Here is a tiny trained network, its code and every weight. The questions are about switching its units off for an input and a target symbol, where a switched-off unit gives its printed mean instead of its output.

import numpy as np


def w(rows, s, z=0):
    codes = np.array(rows[::2]) - 128.0
    scale = np.full(codes.shape[1], s)
    scale[-1] = z or s
    return codes * scale


def norm(h):
    return h / np.sqrt((h * h).mean(-1, keepdims=True) + 1e-5)


def f(y):
    return y / 2 * (1 + np.tanh(0.7978845608 * (y + 0.044715 * y**3)))


def softmax(a):
    e = np.exp(a - a.max(-1, keepdims=True))
    return e / e.sum(-1, keepdims=True)


def log_softmax(a):
    a = a - a.max(-1, keepdims=True)
    return a - np.log(np.exp(a).sum(-1, keepdims=True))


def net(x, mask):
    ids = ['βδμξπτφω'.index(c) for c in x.split()]
    T = len(ids)
    res = E[ids] + P[:T]
    q, k, v = (norm(res) @ M[0].T for M in (Q, K, V))
    z = softmax(np.where(np.tri(T) > 0, q @ k.T / 2**0.5, -1e9)) @ v
    res = res + np.where(mask[0], z, O[0][:, -1]) @ O[0][:, :-1]
    y = f(norm(res) @ A[0][:, :-1].T + A[0][:, -1])
    res = res + np.where(mask[1:17], y, B[0][:, -1]) @ B[0][:, :-1]
    return log_softmax(norm(res)[-1] @ U[:, :-1].T + U[:, -1])


Q, K, V, O, A, B = {}, {}, {}, {}, {}, {}
E = w([
[68,219,147,48,110,208],'β',
[224,139,142,134,104,145],'δ',
[41,235,162,165,61,149],'μ',
[203,86,64,225,150,112],'ξ',
[179,154,153,158,23,126],'π',
[204,149,192,194,51,106],'τ',
[188,162,106,152,3,164],'φ',
[190,66,116,80,247,185],'ω',
],0.013)
P = w([
[86,146,63,101,163,95],'0',
[178,180,155,86,162,173],'1',
[82,175,236,157,168,193],'2',
[116,68,105,156,70,151],'3',
[172,170,140,61,184,183],'4',
[69,142,251,132,166,111],'5',
[135,89,115,188,63,144],'6',
[164,179,155,87,165,169],'7',
],0.015)
Q[0] = w([
[149,194,191,138,157,194],'H0',
[208,247,60,125,171,133],'H0',
],0.012)
K[0] = w([
[84,53,89,110,87,92],'H0',
[79,232,56,77,164,2],'H0',
],0.009)
V[0] = w([
[52,176,64,59,152,255],'H0',
[144,211,181,169,107,145],'H0',
],0.0058)
O[0] = w([
[150,59,175,94,105,4,182],'H0',
[163,183,43,111,167,76,253],'H0',
],0.016,0.002)
A[0] = w([
[140,201,149,85,127,140,73],'N0',
[121,122,207,56,116,207,68],'N1',
[60,110,50,133,119,82,108],'N2',
[125,240,175,91,88,119,63],'N3',
[36,175,167,159,148,135,222],'N4',
[105,162,191,174,161,194,166],'N5',
[172,150,96,78,184,133,207],'N6',
[96,165,107,204,154,222,39],'N7',
[107,108,96,137,13,148,191],'N8',
[65,34,87,189,128,131,35],'N9',
[179,200,181,139,117,184,187],'N10',
[200,79,140,134,183,151,116],'N11',
[158,61,178,67,213,114,159],'N12',
[68,138,135,8,110,129,33],'N13',
[141,74,188,147,101,102,254],'N14',
[149,134,170,184,132,252,251],'N15',
],0.012,0.0028)
B[0] = w([
[89,122,145,176,171,82,177],'N0',
[206,83,154,124,21,61,182],'N1',
[244,25,152,85,170,252,144],'N2',
[113,136,168,200,187,125,219],'N3',
[166,104,145,132,35,131,168],'N4',
[121,98,100,97,138,101,192],'N5',
[75,170,85,148,129,70,176],'N6',
[198,111,128,17,122,199,184],'N7',
[37,140,210,184,93,186,198],'N8',
[155,31,111,167,224,24,131],'N9',
[148,101,78,162,205,169,255],'N10',
[110,104,207,247,76,117,167],'N11',
[88,183,126,147,94,182,180],'N12',
[93,147,85,211,122,251,137],'N13',
[86,175,3,95,112,160,184],'N14',
[22,66,57,46,136,111,238],'N15',
],0.0072,0.0099)
U = w([
[96,79,166,61,63,13,150],'β',
[38,46,141,203,103,100,4],'δ',
[85,201,111,97,86,27,94],'μ',
[137,30,191,65,170,142,142],'ξ',
[87,141,90,110,165,129,171],'π',
[102,184,94,2,143,114,136],'τ',
[160,182,202,187,141,132,176],'φ',
[177,86,137,116,24,158,151],'ω',
],0.0093,0.0027)

Each question gives the input, a string of symbols that net reads in full, and the target symbol t.
The units are the heads (2 rows each of Q, K, V and O) and the neurons (one row each of A and B). Each row of codes is followed by its name. A weight is (code - 128) times the scale printed after its matrix; where a second scale follows, it is the last column's (O, A, B and U).
mask holds one flag per unit, heads first, then neurons. A switched-off unit (its flag False) gives its mean, the last column of its rows in O or B, instead of its output. The means were averaged over made-up inputs and are rounded, as every weight is.
A unit's drop is (log p(t) with every unit on - log p(t) with that unit switched off) / (log p(t) with every unit on - log p(t) with every unit switched off).
The circuit of an input: a set's keep is (log p(t) with only the set's units on - log p(t) with every unit switched off) / (log p(t) with every unit on - log p(t) with every unit switched off). Starting from the 12 units with the biggest drops (on a tie, the unit counted first), units are removed one at a time, each time the one whose removal leaves the highest keep (on an exact tie, the one counted first), for as long as the keep stays at least 0.8.
circuit, biggest first: the units of the circuit, biggest drop first
most important unit: the unit with the biggest drop
k most important neurons: the k neurons with the biggest drops, biggest first
input φ π φ β β, target φ: 2 most important neurons	(N15; N13)
input μ ω ω, target φ: most important unit	H0
input τ ξ φ π δ ω τ ξ, target τ: circuit, biggest first	(H0; N7; N15)
input τ φ δ μ, target ω: circuit, biggest first	(N2; H0)
input π φ π μ φ, target π: circuit, biggest first	(N10; N0; N6)
input π ω δ φ τ β, target δ: 2 most important neurons	(N13; N3)
input φ δ τ β φ φ, target μ: circuit, biggest first	(H0; N14; N15; N1)
input π φ φ τ ω φ, target τ: circuit, biggest first	(H0; N7)
input φ π π π β π ω, target δ: 3 most important neurons	(N11; N10; N14)
input φ φ β δ φ π ξ ξ, target φ: circuit, biggest first	(N15; H0)
input φ φ τ π ξ π φ δ, target φ: circuit, biggest first	(N15; H0; N12)
input ω π φ δ ξ, target ω: circuit, biggest first	(H0; N14; N15; N10)
input τ ω ω φ π π δ τ, target τ: circuit, biggest first	(H0; N15)
input φ δ π τ ω, target φ: circuit, biggest first	(N11; N15; H0; N12)
input δ δ π τ φ τ φ ξ, target δ: most important unit	N11
input φ φ ξ μ δ φ τ π, target φ: 3 most important neurons	(N15; N3; N5)
input φ ξ τ τ ω π, target τ: 2 most important neurons	(N7; N15)
input δ μ ξ ω φ ω τ τ, target δ: 2 most important neurons	(N7; N15)
input φ ω τ, target δ: 4 most important neurons	(N14; N10; N7; N6)
input π τ φ, target ξ: most important unit	N7
